Here is a tiny trained network, its code and every weight. The questions are about switching its units off for an input and a class, where a switched-off unit gives its printed mean instead of its output.

import numpy as np


def w(rows, s, z=0):
    codes = np.array(rows[::2]) - 128.0
    scale = np.full(codes.shape[1], s)
    scale[-1] = z or s
    return codes * scale


def norm(h):
    return h / np.sqrt((h * h).mean(-1, keepdims=True) + 1e-5)


def f(y):
    return np.maximum(y, 0)


def log_softmax(a):
    a = a - a.max(-1, keepdims=True)
    return a - np.log(np.exp(a).sum(-1, keepdims=True))


def net(x, mask):
    res = np.array(x, float).reshape(1, 3) / 4 @ E
    u = 0
    for l in range(4):
        y = f(norm(res) @ A[l][:, :-1].T + A[l][:, -1])
        res = res + np.where(mask[u : u + 4], y, B[l][:, -1]) @ B[l][:, :-1]
        u += 4
    return log_softmax(norm(res)[-1] @ U[:, :-1].T + U[:, -1])


A, B = {}, {}
E = w([
[162,176,214,161,250,208,213,72],'x0',
[238,77,215,140,67,179,105,224],'x1',
[220,253,138,163,178,106,33,36],'x2',
],0.0074)
A[0] = w([
[200,177,136,166,121,157,2,119,42],'0.n1',
[161,195,103,133,62,140,115,184,3],'0.n2',
[150,182,21,148,128,85,58,89,85],'0.n3',
[112,109,118,161,47,89,81,160,35],'0.n4',
],0.008,0.0052)
B[0] = w([
[70,203,191,153,17,88,149,79,251],'0.n1',
[89,203,133,145,57,2,75,229,151],'0.n2',
[144,156,156,31,163,17,163,152,252],'0.n3',
[122,124,171,96,132,211,74,59,203],'0.n4',
],0.0077,0.0046)
A[1] = w([
[88,96,66,153,122,191,186,69,91],'1.n1',
[80,169,139,151,97,157,253,58,108],'1.n2',
[130,109,131,255,185,125,192,200,3],'1.n3',
[48,89,83,63,158,118,171,62,112],'1.n4',
],0.0094,0.0053)
B[1] = w([
[158,241,145,134,116,111,144,108,189],'1.n1',
[205,126,95,106,162,193,94,135,254],'1.n2',
[203,52,183,120,107,115,191,129,170],'1.n3',
[106,218,247,144,47,97,64,59,255],'1.n4',
],0.011,0.0059)
A[2] = w([
[97,202,118,70,209,103,57,102,126],'2.n1',
[55,115,23,24,171,187,223,106,1],'2.n2',
[102,126,95,123,29,162,97,191,102],'2.n3',
[142,138,28,75,254,26,111,44,111],'2.n4',
],0.0083,0.0058)
B[2] = w([
[90,70,84,164,147,168,120,117,254],'2.n1',
[194,85,79,179,164,163,104,154,128],'2.n2',
[93,111,54,164,189,131,134,108,202],'2.n3',
[137,86,99,101,175,148,174,252,203],'2.n4',
],0.017,0.0062)
A[3] = w([
[114,99,132,112,81,29,107,75,65],'3.n1',
[137,100,62,141,181,152,136,126,51],'3.n2',
[99,143,132,113,158,135,138,76,1],'3.n3',
[94,101,93,10,139,25,156,182,48],'3.n4',
],0.011,0.0049)
B[3] = w([
[111,155,126,201,87,42,116,150,220],'3.n1',
[5,79,115,171,123,181,68,121,222],'3.n2',
[168,104,130,176,155,149,125,135,147],'3.n3',
[221,167,126,56,116,131,173,139,255],'3.n4',
],0.015,0.0048)
U = w([
[68,195,81,199,10,25,35,102,196],'0',
[58,18,12,218,201,208,46,162,252],'1',
[188,238,237,189,172,186,88,15,90],'2',
[211,10,171,164,97,201,182,198,12],'3',
[162,195,14,29,181,60,125,232,78],'4',
],0.013,0.0042)

Each question gives the input, the list of numbers given to net, and the class t.
The units are the neurons (one row each of A and B). Each row of codes is followed by its name. A weight is (code - 128) times the scale printed after its matrix; where a second scale follows, it is the last column's (A, B and U).
mask holds one flag per neuron, layer by layer. A switched-off neuron (its flag False) gives its mean, the last column of its row in B, instead of its output. The means were averaged over made-up inputs and are rounded, as every weight is.
A unit's drop is (log p(t) with every unit on - log p(t) with that unit switched off) / (log p(t) with every unit on - log p(t) with every unit switched off).
The circuit of an input: a set's keep is (log p(t) with only the set's units on - log p(t) with every unit switched off) / (log p(t) with every unit on - log p(t) with every unit switched off). Starting from the 12 units with the biggest drops (on a tie, the unit counted first), units are removed one at a time, each time the one whose removal leaves the highest keep (on an exact tie, the one counted first), for as long as the keep stays at least 0.8.
units of the circuit, in order: the units of the circuit, biggest drop first
most important unit: the unit with the biggest drop
k most important neurons: the k neurons with the biggest drops, biggest first
top k neurons in layer l: the k neurons of layer l with the biggest drops, biggest first
drop of u: that unit's drop, to one decimal
input [-1,-5,6], class 4: units of the circuit, in order -> 2.n4
input [1,-2,-1], class 2: 3 most important neurons -> 1.n4, 1.n2, 0.n3
input [-2,-4,6], class 4: 2 most important neurons -> 0.n3, 2.n4
input [-3,7,1], class 0: top 2 neurons in layer 2 -> 2.n1, 2.n4
input [-7,-3,2], class 4: units of the circuit, in order -> 0.n3, 3.n4
input [2,-4,-7], class 2: 2 most important neurons -> 1.n4, 1.n2
input [-4,0,5], class 4: 3 most important neurons -> 0.n3, 1.n4, 3.n4
input [0,-1,-6], class 0: top 2 neurons in layer 0 -> 0.n1, 0.n4
input [6,-7,1], class 1: 3 most important neurons -> 2.n1, 1.n2, 2.n4
input [2,-4,7], class 1: 2 most important neurons -> 2.n1, 3.n2
input [2,-3,-3], class 2: 2 most important neurons -> 1.n4, 1.n2
input [-7,-7,2], class 4: 3 most important neurons -> 0.n3, 2.n4, 3.n4
input [1,-1,8], class 1: 4 most important neurons -> 2.n1, 1.n4, 3.n2, 2.n4
input [-1,4,7], class 0: most important unit -> 0.n1
input [-6,3,-3], class 1: 2 most important neurons -> 2.n3, 1.n4
input [-1,-8,-5], class 0: top 2 neurons in layer 3 -> 3.n1, 3.n4
input [-5,-8,4], class 4: drop of 2.n4 -> 0.7
input [-1,6,-4], class 1: drop of 2.n3 -> 0.7
input [-2,-8,-8], class 0: drop of 1.n4 -> 4.9
input [-2,3,6], class 0: most important unit -> 0.n1
